In the rows, zero is written as 128.
[135 129 139 129 135 125 134 146 129 129 105 117 111 134 143 134 114  87
 133 144 124 120 132 121 130 160 103 139 132 130 117 140 141 121 136 126
 140] | Q471
[128 135 129 136 125 125 130 128 139 126 127 125 141 123 128 124 129 139
 178 117 121 109 122 130 129 139 131 133 126 126 112 133 139 124 131 124
 135] | Q471
[118 123 116 123 132  78 104  98 133 130 140 127 114 131 144 129 109 134
 122  99 120 141 121 122 131 147 117 127 117 135 115 140 113 145 131 114
 119] | Q101
[116 129 112 134 126  93 124  97 136 134 136 131 128 127 134 134 125 147
 113  89 118 142 123 135 123 108 137 133 124  99 124 158 108 139 128 108
 114] | Q101
[118 109 134 131 144 111 140 125 135 123 132 121 133 127 139 128 118 115
 125 117 135 138 140 126 125 145 124 129 128 122 146 114 161 112 143 137
 125] | Q888
[133 109 125 129 117 106 137  91 144 117 139 125 150 140 119 127 121 151
 115  82 125 147 151 135 142 115 112 114 139 124 150 130 145 126 128 129
 118] | Q888
[131 140 124 125 121 121 119 129 122  84 131 134 116 133 139 136 118 113
 114 122 128 139 137 125 122 120 117 134 122 128 117 139 121 138 139 128
 116] | Q101
[134 115 121 137 126 130 137 127 135 130 140 155 145 124 127 125 148 170
 115  92 121  98 114 129 138 113 157 100 131 124 148 154 138 135 125 135
 103] | Q888
[ 95 123 112 129 141 103 128 109 121 113 136 127 147 143 133 127 141 159
 124  93 129 143 123 131 145 135 144 122 128 114 157 134 130 101 127 131
 127] | Q888
[107 120 118 132 126 103 143 119 137 121 138 129 148 130 132 116 127 156
 118  96 128 126 136 130 139 104 145 110 130 123 142 124 118 129 125 128
 129] | Q888
[133 141  89 131 123 115 118 130 117 135 133 131 116 124 142 127 125 101
 123 116 123 118 121 121 104 140 108 133 121 127  93 165 124 133 151 119
 123] | Q101
[122 117 123 130 127 113 141 129 132 120 135 124 143 126 142 133 130 146
 118 112 128 115 124 131 114 120 157 115 124 125 142 125 149 120 134 110
 127] | Q888
[120 126 133 134 134 112 140 117 141 117 139 124 141 123 137 121 124 127
 115 105 124 128 133 128 129 143 123 133 129 122 170 140 153 110 124 126
 130] | Q888
[110 146 120 136 128 111 130 112 122 141 127 133 112 119 129 143 119 101
 126 130 127 127 142 129 104 148 107 150 129 110 115 137 133 129 136 119
 112] | Q101
[115 129 128 133 119 135 135 121 128 116 146 129 132 143 134 132 131 156
 120 101 121 128 126 130 122 120 149 117 115 121 143 120 130 110 125 133
 127] | Q888
[113 132 126 138 123 132 136 104 139 123 130 116 139 135 133 127 133 203
 120  91 123 112 110 122 129 132 142 104 117 133 130 123 122 122 115 133
 130] | Q471
[100 169 123 130 115 147 111  83 131 128 126 130 133 137 122 110 132 159
 108  81 135 154 131 121 140 140  89 138 100 136 121 141 124 103 132 131
 121] | Q101
[ 91 131  98 132 126  16 113  47 119 135 150 114 136 142 148 137 106 139
 109  61 139 199 139 130 131 123 117 144 119 122 136 165 124 143 154 117
  98] | Q101
[123 117  91 129 116  84 120 141 122 123 118 119 153 146 169 143 132 130
 111  64 128 136  85 122 118 118 151 115 103 118 144 167  62 161 173  89
  81] | Q101
[122 133 127 132 124 112 128 119 141 117 130 133 132 120 135 130 125 134
 118 125 136 125 123 138 131 103 134 113 138 121 119 137 130 109 126 126
 149] | Q471
[134 125 115 125 137 115 114 112 132 132 120 124 116 120 134 141  94 106
 117 119 127 128 142 142 116 126 122 134 132 128  96 148 124 132 137 128
 117] | Q101
[136 129 124 127 110 112 137  99 132 133 123 131 117 137 144 138 122 120
 124  91 114 113 154 127 101 147 110 125  93 124 121 137 137 116 111 128
 114] | Q101
[124 136 133 127 128 125 134 117 130 127 131 120 130 124 149 124 151 147
 115 113 124 118 124 127 124 127 130 124 123 128 113 130 129 123 120 127
 135] | Q471
[122 142 140 130 123 135 130 111 134 135 144 127 120 121 163 122 118 143
 124 106 116 122 136 128 114 160 121 132 114 127 109 112 138 126  90 138
 134] | Q471
[133 181 175 135 124 192  96 170 141 110 124 115 153 161 158 132 132  77
  71  16 158  73  16  69  98 240 119 174  63 118 122 205 169 206 149 141
  39] | Q888
[114 121 136 126 127 118 143 113 122 127 139 125 151 123 135 126 113 147
 119 100 128 130 133 126 137 128 136 134 123 127 140 107 150 131 121 136
 128] | Q888
[117 153 124 133 112 135 124 126 128 157 126 125 111 133 135 130 121 113
 113 114 132 132 120 124 117 144 114 139 117  39 119 139 122 136 138 126
  69] | Q101
[125 133 110 144 114 119 150 107 130 123 144 115 141 152 132 138 130 144
 118  79  95 146 141 112 117 135 122 114 117 112 150 133 142 102 144 121
 115] | Q888
[124 144 121 125 133 125 131 107 132 130 138 131 127 127 132 126 116 169
 127 103 114 127 112 138 144 120 147 113 123 135 124 134 114 126 122 126
 147] | Q471
[109 124 124 135 129  98 145 118 136 119 125 124 139 134 146 117 126 108
 131 111 131 142 150 121 127 159 119 131 130 122 132 128 147 128 135 141
 125] | Q888
[119 150 137 131 114 123 126 114 138 125 127 118 140 135 132 131 118 157
 132  97 124 122 117 129 115 117 145 111 126 134 125 122 131 113 121 122
 141] | Q471
